Here is a tiny trained network, its code and every weight. The questions are about switching its units off for an input and a target symbol, where a switched-off unit gives its printed mean instead of its output.

import numpy as np


def w(rows, s, z=0):
    codes = np.array(rows[::2]) - 128.0
    scale = np.full(codes.shape[1], s)
    scale[-1] = z or s
    return codes * scale


def f(y):
    return np.maximum(y, 0)


def softmax(a):
    e = np.exp(a - a.max(-1, keepdims=True))
    return e / e.sum(-1, keepdims=True)


def log_softmax(a):
    a = a - a.max(-1, keepdims=True)
    return a - np.log(np.exp(a).sum(-1, keepdims=True))


def net(x, mask):
    ids = ['αβηθξπφψω'.index(c) for c in x.split()]
    T = len(ids)
    res = E[ids] + P[:T]
    u = 0
    for l in range(2):
        r = res
        for j in range(2):
            rows = slice(3 * j, 3 * j + 3)
            q, k, v = (r @ M[l][rows].T for M in (Q, K, V))
            z = softmax(np.where(np.tri(T) > 0, q @ k.T / 3**0.5, -1e9)) @ v
            o = O[l][rows]
            res = res + np.where(mask[u + j], z, o[:, -1]) @ o[:, :-1]
        u += 2
        y = f(res @ A[l][:, :-1].T + A[l][:, -1])
        res = res + np.where(mask[u : u + 4], y, B[l][:, -1]) @ B[l][:, :-1]
        u += 4
    return log_softmax(res[-1] @ U[:, :-1].T + U[:, -1])


Q, K, V, O, A, B = {}, {}, {}, {}, {}, {}
E = w([
[121,125,171,227],'α',
[82,175,141,97],'β',
[79,116,237,127],'η',
[247,79,242,197],'θ',
[150,79,82,131],'ξ',
[81,87,131,90],'π',
[145,84,132,154],'φ',
[167,92,37,72],'ψ',
[239,198,129,113],'ω',
],0.012)
P = w([
[120,110,123,226],'0',
[171,65,179,36],'1',
[106,118,101,231],'2',
[194,47,198,27],'3',
[100,131,106,222],'4',
[205,43,221,2],'5',
],0.0048)
Q[0] = w([
[96,136,92,136],'0.h1',
[25,141,106,165],'0.h1',
[251,93,227,63],'0.h1',
[196,113,108,133],'0.h2',
[152,166,53,187],'0.h2',
[179,82,198,58],'0.h2',
],0.012)
K[0] = w([
[95,113,100,132],'0.h1',
[76,121,126,129],'0.h1',
[247,181,181,110],'0.h1',
[169,103,100,135],'0.h2',
[153,186,44,95],'0.h2',
[149,71,173,163],'0.h2',
],0.016)
V[0] = w([
[61,50,44,119],'0.h1',
[253,227,112,140],'0.h1',
[156,225,57,100],'0.h1',
[20,151,110,157],'0.h2',
[201,116,82,118],'0.h2',
[58,137,160,99],'0.h2',
],0.0059)
O[0] = w([
[17,81,1,157,123],'0.h1',
[240,204,146,76,98],'0.h1',
[136,183,120,74,6],'0.h1',
[43,167,102,71,85],'0.h2',
[227,127,96,162,125],'0.h2',
[69,163,192,93,105],'0.h2',
],0.0048,0.0023)
A[0] = w([
[1,71,116,61,193],'0.n1',
[165,138,111,33,66],'0.n2',
[81,44,173,142,131],'0.n3',
[88,197,164,234,252],'0.n4',
],0.0072,0.0035)
B[0] = w([
[29,106,129,73,253],'0.n1',
[72,210,202,56,158],'0.n2',
[54,108,126,197,220],'0.n3',
[214,253,243,94,204],'0.n4',
],0.0071,0.0061)
Q[1] = w([
[111,136,172,132],'1.h1',
[110,96,167,163],'1.h1',
[183,185,143,63],'1.h1',
[81,219,95,108],'1.h2',
[180,49,127,166],'1.h2',
[135,162,255,175],'1.h2',
],0.0093)
K[1] = w([
[155,200,184,161],'1.h1',
[140,128,174,185],'1.h1',
[113,171,134,31],'1.h1',
[2,164,94,64],'1.h2',
[245,96,114,217],'1.h2',
[118,222,203,173],'1.h2',
],0.0069)
V[1] = w([
[78,112,121,206],'1.h1',
[83,123,121,52],'1.h1',
[139,102,114,191],'1.h1',
[145,92,195,238],'1.h2',
[94,220,90,2],'1.h2',
[154,52,41,103],'1.h2',
],0.005)
O[1] = w([
[122,186,68,179,164],'1.h1',
[218,128,146,103,125],'1.h1',
[94,140,101,142,112],'1.h1',
[130,140,152,224,244],'1.h2',
[106,154,123,1,43],'1.h2',
[136,72,82,116,5],'1.h2',
],0.0049,0.0025)
A[1] = w([
[154,161,144,179,70],'1.n1',
[91,81,92,70,131],'1.n2',
[174,244,144,153,2],'1.n3',
[88,74,81,172,176],'1.n4',
],0.011,0.005)
B[1] = w([
[107,241,59,122,203],'1.n1',
[107,207,64,141,254],'1.n2',
[47,73,51,70,217],'1.n3',
[126,3,162,118,239],'1.n4',
],0.0074,0.0077)
U = w([
[166,210,9,73,87],'α',
[81,249,88,152,51],'β',
[34,90,129,109,79],'η',
[97,142,254,143,68],'θ',
[204,112,186,193,255],'ξ',
[187,34,165,160,131],'π',
[167,152,220,52,185],'φ',
[155,187,144,183,176],'ψ',
[213,68,11,143,134],'ω',
],0.0062,0.0049)

Each question gives the input, a string of symbols that net reads in full, and the target symbol t.
The units are the heads (3 rows each of Q, K, V and O) and the neurons (one row each of A and B). Each row of codes is followed by its name. A weight is (code - 128) times the scale printed after its matrix; where a second scale follows, it is the last column's (O, A, B and U).
mask holds one flag per unit, layer by layer, with each layer's heads first. A switched-off unit (its flag False) gives its mean, the last column of its rows in O or B, instead of its output. The means were averaged over made-up inputs and are rounded, as every weight is.
A unit's drop is (log p(t) with every unit on - log p(t) with that unit switched off) / (log p(t) with every unit on - log p(t) with every unit switched off).
The circuit of an input: a set's keep is (log p(t) with only the set's units on - log p(t) with every unit switched off) / (log p(t) with every unit on - log p(t) with every unit switched off). Starting from all 12 units, units are removed one at a time, each time the one whose removal leaves the highest keep (on an exact tie, the one counted first), for as long as the keep stays at least 0.8.
circuit, biggest first: the units of the circuit, biggest drop first
unit that matters most: the unit with the biggest drop
k most important neurons: the k neurons with the biggest drops, biggest first
which heads matter: for each layer, one digit per head in row order, 1 if its drop is at least 0.15 and else 0, layers parted by /
drop when u is switched off: that unit's drop, to one decimal
input π ψ α π α ω, target φ: which heads matter : 10 / 10
input ψ θ ψ ψ, target ξ: which heads matter : 11 / 01
input η ψ π π ω π, target φ: unit that matters most : 0.h1
input ψ π π θ π ψ, target ξ: circuit, biggest first : (0.h2; 1.h2; 0.h1)
input φ π ω π φ α, target φ: circuit, biggest first : (0.h1; 0.n3; 1.h2)
input ξ ψ ω π ψ ψ, target φ: which heads matter : 10 / 10
input π π π ψ ω ξ, target φ: circuit, biggest first : (0.h1; 0.n2; 1.h1)
input ω π π π ω, target α: 2 most important neurons : (1.n3; 0.n1)
input π φ ω π, target φ: which heads matter : 10 / 00
input π ω π φ, target φ: which heads matter : 10 / 01
input α ψ π ψ, target α: which heads matter : 10 / 01
input π η α, target β: which heads matter : 00 / 01
input α α ω, target α: 2 most important neurons : (1.n3; 1.n1)
input ψ ψ φ ω η β, target φ: most important neuron : (0.n2)
input π ω α ξ, target φ: 2 most important neurons : (0.n2; 0.n3)
input ψ π ω β, target φ: drop when 0.h1 is switched off : 0.6
input π ω φ ψ ψ ω, target φ: drop when 1.h1 is switched off : 0.3
input ω π π η, target φ: drop when 1.h1 is switched off : 0.1
